Below are the code and all the weights of a small trained network. Each question names an input and a class and asks about switching units off, where a switched-off unit gives its printed mean instead of its output.

import numpy as np


def w(rows, s, z=0):
    codes = np.array(rows[::2]) - 128.0
    scale = np.full(codes.shape[1], s)
    scale[-1] = z or s
    return codes * scale


def norm(h):
    return h / np.sqrt((h * h).mean(-1, keepdims=True) + 1e-5)


def f(y):
    return np.maximum(y, 0)


def log_softmax(a):
    a = a - a.max(-1, keepdims=True)
    return a - np.log(np.exp(a).sum(-1, keepdims=True))


def net(x, mask):
    res = np.array(x, float).reshape(1, 3) / 4 @ E
    u = 0
    for l in range(4):
        y = f(norm(res) @ A[l][:, :-1].T + A[l][:, -1])
        res = res + np.where(mask[u : u + 7], y, B[l][:, -1]) @ B[l][:, :-1]
        u += 7
    return log_softmax(norm(res)[-1] @ U[:, :-1].T + U[:, -1])


A, B = {}, {}
E = w([
[191,159,38,168,97,138,165,111,59,160,135],'x0',
[129,134,74,118,65,157,8,70,135,159,180],'x1',
[180,50,132,122,223,216,128,66,116,102,151],'x2',
],0.011)
A[0] = w([
[98,114,148,119,122,126,101,126,136,127,116,42],'L0N1',
[86,110,231,119,174,106,95,139,177,113,130,173],'L0N2',
[158,98,119,124,211,190,148,96,145,115,145,18],'L0N3',
[150,86,107,128,164,175,26,83,110,134,131,1],'L0N4',
[129,150,92,123,82,131,4,114,147,122,153,5],'L0N5',
[105,146,214,148,102,93,134,170,131,127,133,150],'L0N6',
[87,127,244,112,132,153,28,128,199,127,127,184],'L0N7',
],0.011,0.0031)
B[0] = w([
[199,101,42,92,118,151,131,102,85,163,119,151],'L0N1',
[86,152,177,68,64,250,117,145,178,152,66,234],'L0N2',
[101,62,196,115,93,104,124,119,13,160,95,193],'L0N3',
[141,223,124,104,179,148,146,121,232,71,167,188],'L0N4',
[118,67,175,152,103,107,88,102,56,174,69,220],'L0N5',
[104,148,57,80,189,108,128,126,119,129,53,207],'L0N6',
[65,62,64,113,186,20,150,70,125,111,188,251],'L0N7',
],0.013,0.012)
A[1] = w([
[88,183,65,144,119,84,225,205,180,126,106,3],'L1N1',
[116,141,116,134,71,104,41,102,123,131,137,94],'L1N2',
[214,141,129,205,187,58,207,172,33,99,130,92],'L1N3',
[193,202,178,240,53,129,81,141,119,163,62,59],'L1N4',
[136,194,144,110,129,188,109,68,175,113,245,15],'L1N5',
[193,160,143,158,138,229,57,143,188,141,119,15],'L1N6',
[113,110,159,179,112,94,202,168,166,84,198,12],'L1N7',
],0.012,0.0013)
B[1] = w([
[175,155,125,140,80,173,61,110,187,56,160,255],'L1N1',
[145,113,153,120,135,180,141,160,96,197,130,225],'L1N2',
[178,108,112,171,165,76,105,60,84,182,146,243],'L1N3',
[124,131,183,89,172,247,142,164,120,206,211,221],'L1N4',
[159,198,50,142,81,117,143,207,189,93,119,179],'L1N5',
[185,123,180,150,123,55,154,100,115,41,39,149],'L1N6',
[121,143,142,87,213,217,96,71,81,162,220,131],'L1N7',
],0.011,0.0083)
A[2] = w([
[154,135,79,99,154,149,160,103,166,134,118,186],'L2N1',
[137,145,123,128,155,137,116,90,183,80,153,122],'L2N2',
[117,122,125,157,161,118,198,147,86,101,144,117],'L2N3',
[137,102,135,148,156,125,108,101,183,100,255,67],'L2N4',
[251,177,121,182,117,149,139,127,134,83,148,2],'L2N5',
[80,78,186,122,118,137,171,202,149,118,136,62],'L2N6',
[137,159,82,132,116,143,141,134,116,146,133,213],'L2N7',
],0.018,0.0018)
B[2] = w([
[213,165,160,191,158,147,104,182,127,95,160,198],'L2N1',
[146,186,96,139,119,172,163,213,139,172,109,201],'L2N2',
[83,98,90,118,145,59,156,76,137,149,106,148],'L2N3',
[102,191,102,113,90,139,121,187,174,84,29,185],'L2N4',
[60,124,223,197,116,117,32,8,156,118,173,248],'L2N5',
[93,152,195,160,61,160,148,75,114,110,171,179],'L2N6',
[119,61,161,98,172,160,108,118,127,129,145,170],'L2N7',
],0.014,0.012)
A[3] = w([
[128,78,187,98,122,126,118,137,150,96,119,186],'L3N1',
[72,138,146,130,54,113,89,162,171,129,133,203],'L3N2',
[115,55,56,143,123,4,93,110,90,137,121,164],'L3N3',
[161,193,65,104,127,155,173,220,193,61,110,27],'L3N4',
[85,115,88,106,130,119,106,92,184,84,174,104],'L3N5',
[175,135,133,152,172,123,168,67,74,181,184,176],'L3N6',
[85,94,117,136,159,128,82,79,128,108,139,246],'L3N7',
],0.017,0.0013)
B[3] = w([
[134,142,71,197,35,119,156,113,94,107,100,183],'L3N1',
[171,79,110,130,192,95,171,136,114,107,156,243],'L3N2',
[171,125,83,152,219,31,209,68,95,117,141,234],'L3N3',
[103,183,19,47,127,142,131,186,250,50,125,244],'L3N4',
[204,162,157,129,119,161,76,153,118,145,154,218],'L3N5',
[122,104,58,34,132,114,118,209,163,137,137,226],'L3N6',
[135,145,144,198,114,80,174,162,100,124,85,249],'L3N7',
],0.014,0.012)
U = w([
[132,182,55,93,142,140,116,162,204,46,129,249],'0',
[158,89,57,132,203,6,162,84,63,142,129,200],'1',
[175,168,171,234,150,116,2,73,145,112,186,29],'2',
[141,93,125,79,125,190,81,160,78,221,187,110],'3',
[68,87,163,118,56,160,209,93,58,92,100,3],'4',
],0.011,0.0023)

Each question gives the input, the list of numbers given to net, and the class t.
The units are the neurons (one row each of A and B). Each row of codes is followed by its name. A weight is (code - 128) times the scale printed after its matrix; where a second scale follows, it is the last column's (A, B and U).
mask holds one flag per neuron, layer by layer. A switched-off neuron (its flag False) gives its mean, the last column of its row in B, instead of its output. The means were averaged over made-up inputs and are rounded, as every weight is.
A unit's drop is (log p(t) with every unit on - log p(t) with that unit switched off) / (log p(t) with every unit on - log p(t) with every unit switched off).
The circuit of an input: a set's keep is (log p(t) with only the set's units on - log p(t) with every unit switched off) / (log p(t) with every unit on - log p(t) with every unit switched off). Starting from the 12 units with the biggest drops (on a tie, the unit counted first), units are removed one at a time, each time the one whose removal leaves the highest keep (on an exact tie, the one counted first), for as long as the keep stays at least 0.8.
circuit, biggest first: the units of the circuit, biggest drop first
unit that matters most: the unit with the biggest drop
top k neurons: the k neurons with the biggest drops, biggest first
k most important neurons of layer l: the k neurons of layer l with the biggest drops, biggest first
drop when u is switched off: that unit's drop, to one decimal
input [-3,-3,3], class 4: unit that matters most	L0N2
input [5,5,0], class 3: circuit, biggest first	L0N5, L0N7, L1N4
input [4,1,3], class 2: top 3 neurons	L0N4, L0N5, L0N7
input [6,-6,-2], class 2: top 4 neurons	L1N1, L0N5, L2N5, L0N3
input [-1,4,0], class 1: top 2 neurons	L0N5, L1N1
input [2,-5,-6], class 2: top 2 neurons	L1N1, L0N2
input [2,-4,-4], class 2: top 2 neurons	L1N1, L0N7
input [5,6,5], class 2: 2 most important neurons of layer 0	L0N4, L0N7
input [8,1,4], class 2: top 2 neurons	L0N5, L0N4
input [8,-5,-5], class 2: top 2 neurons	L1N1, L2N5
input [1,8,-3], class 3: 2 most important neurons of layer 1	L1N2, L1N4
input [2,-2,-4], class 2: top 2 neurons	L0N7, L2N5
input [-6,0,1], class 4: 2 most important neurons of layer 3	L3N4, L3N3
input [0,2,-2], class 1: circuit, biggest first	L0N2
input [-7,6,0], class 1: top 3 neurons	L0N5, L0N7, L1N1
input [6,1,1], class 2: 2 most important neurons of layer 0	L0N5, L0N3
input [2,5,-8], class 3: top 2 neurons	L0N7, L1N4
input [4,0,-3], class 2: 2 most important neurons of layer 2	L2N4, L2N5
input [1,6,-4], class 3: 2 most important neurons of layer 0	L0N7, L0N6
input [-6,-4,6], class 4: top neuron	L0N2
input [3,-6,-7], class 2: drop when L2N5 is switched off	0.7
input [6,8,-5], class 3: drop when L0N7 is switched off	0.8
input [5,7,-4], class 3: drop when L0N7 is switched off	1.0
input [0,1,-1], class 1: drop when L0N2 is switched off	0.2
